Below is a small trained network, with its code and all its weights. Each question gives an input and a class and asks what happens when units are switched off, that is, made to give their printed mean instead of their output.

import numpy as np


def w(rows, s, z=0):
    codes = np.array(rows[::2]) - 128.0
    scale = np.full(codes.shape[1], s)
    scale[-1] = z or s
    return codes * scale


def norm(h):
    return h / np.sqrt((h * h).mean(-1, keepdims=True) + 1e-5)


def f(y):
    return y / 2 * (1 + np.tanh(0.7978845608 * (y + 0.044715 * y**3)))


def log_softmax(a):
    a = a - a.max(-1, keepdims=True)
    return a - np.log(np.exp(a).sum(-1, keepdims=True))


def net(x, mask):
    res = np.array(x, float).reshape(1, 7) / 4 @ E
    u = 0
    for l in range(2):
        y = f(norm(res) @ A[l][:, :-1].T + A[l][:, -1])
        res = res + np.where(mask[u : u + 15], y, B[l][:, -1]) @ B[l][:, :-1]
        u += 15
    return log_softmax(norm(res)[-1] @ U[:, :-1].T + U[:, -1])


A, B = {}, {}
E = w([
[145,108,124,149,115],'x0',
[127,131,126,130,133],'x1',
[94,1,183,134,193],'x2',
[111,144,122,124,155],'x3',
[141,109,119,156,127],'x4',
[130,123,122,141,138],'x5',
[124,190,197,191,150],'x6',
],0.0024)
A[0] = w([
[60,82,177,167,226,95],'L0N0',
[172,138,141,178,113,136],'L0N1',
[138,85,73,63,109,205],'L0N2',
[183,112,41,155,146,242],'L0N3',
[29,119,31,176,140,208],'L0N4',
[201,214,15,187,80,61],'L0N5',
[133,80,126,239,118,184],'L0N6',
[51,45,108,161,84,130],'L0N7',
[194,90,154,155,75,115],'L0N8',
[14,109,88,91,144,211],'L0N9',
[114,4,227,101,194,239],'L0N10',
[112,163,176,219,197,219],'L0N11',
[92,51,88,47,115,203],'L0N12',
[162,214,110,78,74,148],'L0N13',
[74,208,77,68,173,251],'L0N14',
],0.0033,0.0011)
B[0] = w([
[112,89,146,142,83,181],'L0N0',
[161,140,149,101,158,141],'L0N1',
[199,163,81,119,176,166],'L0N2',
[145,153,159,22,103,168],'L0N3',
[136,158,104,56,55,153],'L0N4',
[69,93,163,81,138,199],'L0N5',
[124,135,130,78,105,165],'L0N6',
[149,206,77,131,188,149],'L0N7',
[114,135,119,72,118,135],'L0N8',
[149,123,87,128,130,158],'L0N9',
[5,94,102,141,119,253],'L0N10',
[176,145,177,86,82,196],'L0N11',
[165,150,94,121,227,180],'L0N12',
[137,68,127,101,87,179],'L0N13',
[183,85,132,115,86,179],'L0N14',
],0.0028,0.0025)
A[1] = w([
[72,119,200,149,164,187],'L1N0',
[108,101,215,175,147,157],'L1N1',
[253,162,167,85,141,173],'L1N2',
[123,197,163,150,61,105],'L1N3',
[102,74,90,67,136,204],'L1N4',
[179,143,35,80,102,105],'L1N5',
[147,129,133,50,177,158],'L1N6',
[112,97,74,69,137,225],'L1N7',
[94,168,176,87,119,122],'L1N8',
[178,213,170,160,63,110],'L1N9',
[199,146,43,122,210,29],'L1N10',
[167,186,66,68,105,171],'L1N11',
[150,36,102,133,157,247],'L1N12',
[79,127,151,136,20,119],'L1N13',
[160,156,179,117,83,83],'L1N14',
],0.0051,0.0013)
B[1] = w([
[195,129,127,165,45,214],'L1N0',
[118,148,165,128,41,208],'L1N1',
[187,169,130,54,106,210],'L1N2',
[98,123,108,144,174,213],'L1N3',
[141,124,88,155,195,229],'L1N4',
[116,104,123,137,60,230],'L1N5',
[108,132,99,160,112,171],'L1N6',
[137,121,82,148,158,229],'L1N7',
[113,100,144,144,134,170],'L1N8',
[106,140,116,106,252,250],'L1N9',
[105,137,219,126,128,155],'L1N10',
[159,92,175,156,78,250],'L1N11',
[81,184,127,131,156,214],'L1N12',
[113,128,156,176,125,193],'L1N13',
[108,162,128,129,172,177],'L1N14',
],0.0046,0.0024)
U = w([
[233,118,55,49,33,213],'0',
[68,51,11,175,233,121],'1',
[149,255,196,87,231,164],'2',
[63,111,226,248,33,2],'3',
],0.0078,0.00053)

Each question gives the input, the list of numbers given to net, and the class t.
The units are the neurons (one row each of A and B). Each row of codes is followed by its name. A weight is (code - 128) times the scale printed after its matrix; where a second scale follows, it is the last column's (A, B and U).
mask holds one flag per neuron, layer by layer. A switched-off neuron (its flag False) gives its mean, the last column of its row in B, instead of its output. The means were averaged over made-up inputs and are rounded, as every weight is.
A unit's drop is (log p(t) with every unit on - log p(t) with that unit switched off) / (log p(t) with every unit on - log p(t) with every unit switched off).
most important unit: the unit with the biggest drop
k most important neurons: the k neurons with the biggest drops, biggest first
top k neurons in layer l: the k neurons of layer l with the biggest drops, biggest first
drop of u: that unit's drop, to one decimal
input [8,-4,-5,-7,-3,0,3], class 2: 2 most important neurons	[L1N9, L0N10]
input [7,-6,-7,2,7,-2,3], class 2: most important unit	L1N9
input [-8,-4,5,7,-1,-4,1], class 3: 4 most important neurons	[L1N9, L1N0, L0N0, L1N1]
input [-1,0,-5,6,-4,5,-1], class 0: 2 most important neurons	[L0N10, L1N11]
input [-7,3,3,-3,-3,-8,1], class 3: 3 most important neurons	[L1N9, L1N0, L1N1]
input [2,-1,-7,-7,-7,3,2], class 2: 2 most important neurons	[L1N9, L1N0]
input [6,-1,2,-8,0,-8,-8], class 1: top 2 neurons in layer 0	[L0N11, L0N14]
input [3,2,-3,-1,0,6,1], class 2: top 2 neurons in layer 0	[L0N10, L0N12]
input [2,-6,-1,4,2,8,1], class 2: top 3 neurons in layer 0	[L0N10, L0N12, L0N2]
input [-8,-1,0,2,0,5,-3], class 0: top 2 neurons in layer 1	[L1N9, L1N5]
input [6,-5,-3,-2,3,1,1], class 2: drop of L1N13	0.1
input [7,-7,-7,-3,1,-4,4], class 2: drop of L1N9	0.5
input [8,1,-6,3,5,-7,2], class 2: drop of L1N9	0.8
input [7,6,-8,-8,-2,7,4], class 2: most important unit	L1N9
